Below are the code and all the weights of a small trained network. Each question names an input and a class and asks about switching units off, where a switched-off unit gives its printed mean instead of its output.

import numpy as np


def w(rows, s, z=0):
    codes = np.array(rows[::2]) - 128.0
    scale = np.full(codes.shape[1], s)
    scale[-1] = z or s
    return codes * scale


def f(y):
    return y / 2 * (1 + np.tanh(0.7978845608 * (y + 0.044715 * y**3)))


def log_softmax(a):
    a = a - a.max(-1, keepdims=True)
    return a - np.log(np.exp(a).sum(-1, keepdims=True))


def net(x, mask):
    res = np.array(x, float).reshape(1, 8) / 4 @ E
    y = f(res @ A[0][:, :-1].T + A[0][:, -1])
    res = res + np.where(mask, y, B[0][:, -1]) @ B[0][:, :-1]
    return log_softmax(res[-1] @ U[:, :-1].T + U[:, -1])


A, B = {}, {}
E = w([
[248,109,102,225,170,120,57,107,111,127,82],'x0',
[119,127,121,140,130,121,150,115,134,123,127],'x1',
[131,49,174,116,92,178,55,111,238,188,62],'x2',
[109,120,182,88,190,130,201,120,46,48,149],'x3',
[109,143,91,71,222,89,158,41,107,200,45],'x4',
[31,103,142,106,186,38,86,218,77,109,168],'x5',
[149,82,254,78,186,213,128,212,89,183,118],'x6',
[134,148,94,133,108,105,125,111,134,116,130],'x7',
],0.0064)
A[0] = w([
[125,96,142,174,77,165,127,170,134,78,149,68],'N1',
[118,196,131,180,100,190,107,206,133,76,139,79],'N2',
[166,120,232,77,204,181,117,202,76,180,141,211],'N3',
[106,60,103,104,116,70,125,160,27,179,155,36],'N4',
[178,63,211,149,19,59,161,168,141,121,156,15],'N5',
[153,66,165,183,120,113,125,202,190,57,168,42],'N6',
[84,160,94,99,174,149,102,118,80,191,58,3],'N7',
[187,47,179,82,99,166,116,115,236,178,105,219],'N8',
[137,162,80,184,95,104,61,213,145,254,131,183],'N9',
[40,80,140,126,167,19,3,200,107,135,132,99],'N10',
[178,98,153,230,194,114,92,136,132,90,78,35],'N11',
[33,174,148,52,67,167,199,157,206,179,154,137],'N12',
[222,53,105,205,175,89,143,155,149,178,132,100],'N13',
[105,153,137,114,165,94,128,110,104,185,47,6],'N14',
[163,157,58,145,127,147,156,166,72,164,253,32],'N15',
],0.0068,0.0037)
B[0] = w([
[57,150,175,70,157,137,156,75,160,254,85,157],'N1',
[75,102,199,136,109,114,99,51,105,223,78,161],'N2',
[104,91,62,175,93,162,103,75,106,86,202,255],'N3',
[139,120,185,92,58,103,138,105,163,120,19,149],'N4',
[71,178,171,105,156,132,69,67,174,202,40,150],'N5',
[57,212,179,144,157,147,120,70,195,191,72,169],'N6',
[35,198,154,67,206,167,105,55,159,145,21,148],'N7',
[127,54,112,185,130,65,188,138,77,132,157,249],'N8',
[80,101,114,180,129,152,119,149,142,58,141,210],'N9',
[245,96,118,171,38,156,198,158,95,187,106,216],'N10',
[187,230,163,80,185,138,59,195,184,86,121,167],'N11',
[200,97,168,86,168,100,60,240,174,70,159,199],'N12',
[175,126,145,143,152,161,96,166,174,77,80,176],'N13',
[30,207,137,78,129,179,82,36,220,182,80,148],'N14',
[127,89,215,156,182,110,92,30,165,128,81,158],'N15',
],0.0073,0.0077)
U = w([
[18,199,156,88,182,160,103,50,181,197,49,41],'0',
[120,91,127,161,169,73,138,99,133,81,122,252],'1',
[166,180,150,78,197,157,80,216,206,2,107,109],'2',
[110,141,87,152,129,153,141,137,126,83,129,248],'3',
[86,128,85,161,119,162,148,121,134,42,123,190],'4',
[200,133,104,132,58,159,224,107,113,147,89,114],'5',
[74,137,38,161,127,142,85,82,108,117,191,120],'6',
[128,146,89,140,150,140,146,135,144,108,146,123],'7',
],0.0079,0.0035)

Each question gives the input, the list of numbers given to net, and the class t.
The units are the neurons (one row each of A and B). Each row of codes is followed by its name. A weight is (code - 128) times the scale printed after its matrix; where a second scale follows, it is the last column's (A, B and U).
mask holds one flag per neuron, in row order. A switched-off neuron (its flag False) gives its mean, the last column of its row in B, instead of its output. The means were averaged over made-up inputs and are rounded, as every weight is.
A unit's drop is (log p(t) with every unit on - log p(t) with that unit switched off) / (log p(t) with every unit on - log p(t) with every unit switched off).
The circuit of an input: a set's keep is (log p(t) with only the set's units on - log p(t) with every unit switched off) / (log p(t) with every unit on - log p(t) with every unit switched off). Starting from the 12 units with the biggest drops (on a tie, the unit counted first), units are removed one at a time, each time the one whose removal leaves the highest keep (on an exact tie, the one counted first), for as long as the keep stays at least 0.8.
units of the circuit, in order: the units of the circuit, biggest drop first
most important unit: the unit with the biggest drop
k most important neurons: the k neurons with the biggest drops, biggest first
drop when u is switched off: that unit's drop, to one decimal
input [7,0,4,-1,-6,-4,-1,-6], class 2: 2 most important neurons -> (N11, N13)
input [8,-2,-6,1,-3,0,-1,-7], class 2: most important unit -> N11
input [-7,7,-2,6,5,-6,-6,-1], class 2: 3 most important neurons -> (N12, N8, N3)
input [8,1,-5,6,0,-1,0,6], class 2: 2 most important neurons -> (N11, N8)
input [-7,1,-7,-6,-4,7,-7,-2], class 1: units of the circuit, in order -> (N15, N12)
input [3,-5,1,0,2,-6,7,6], class 6: units of the circuit, in order -> (N3, N10)
input [-2,0,4,-8,6,-1,3,8], class 4: units of the circuit, in order -> (N9, N1)
input [6,-6,7,6,-7,7,-6,-7], class 0: 3 most important neurons -> (N6, N1, N5)
input [-8,8,8,7,-7,-5,3,-4], class 1: 2 most important neurons -> (N8, N12)
input [6,-1,4,-8,2,-4,3,5], class 4: 3 most important neurons -> (N8, N9, N12)
input [-5,8,-1,1,6,6,8,-6], class 3: units of the circuit, in order -> (N3, N10)
input [2,-5,5,5,-6,1,4,-1], class 0: 3 most important neurons -> (N6, N5, N1)
input [-7,-7,2,-8,6,1,8,0], class 4: units of the circuit, in order -> (N3, N9)
input [-8,-7,-7,-5,5,-2,0,-4], class 2: units of the circuit, in order -> (N12)
input [6,4,1,-7,6,-4,0,7], class 4: 2 most important neurons -> (N9, N12)
input [8,-1,-4,-4,-4,-5,-4,-4], class 2: 2 most important neurons -> (N11, N13)
input [4,4,-5,0,3,7,6,3], class 5: 2 most important neurons -> (N10, N4)
input [0,7,-3,4,8,0,7,8], class 0: 2 most important neurons -> (N7, N14)
input [-5,1,7,2,4,-2,0,7], class 1: units of the circuit, in order -> (N8, N12)
input [-1,3,-5,2,8,8,1,-8], class 0: most important unit -> N7
input [1,6,-2,-1,8,6,-1,3], class 0: drop when N14 is switched off -> 0.3
input [8,-4,-4,0,3,2,-5,4], class 2: drop when N11 is switched off -> 0.3
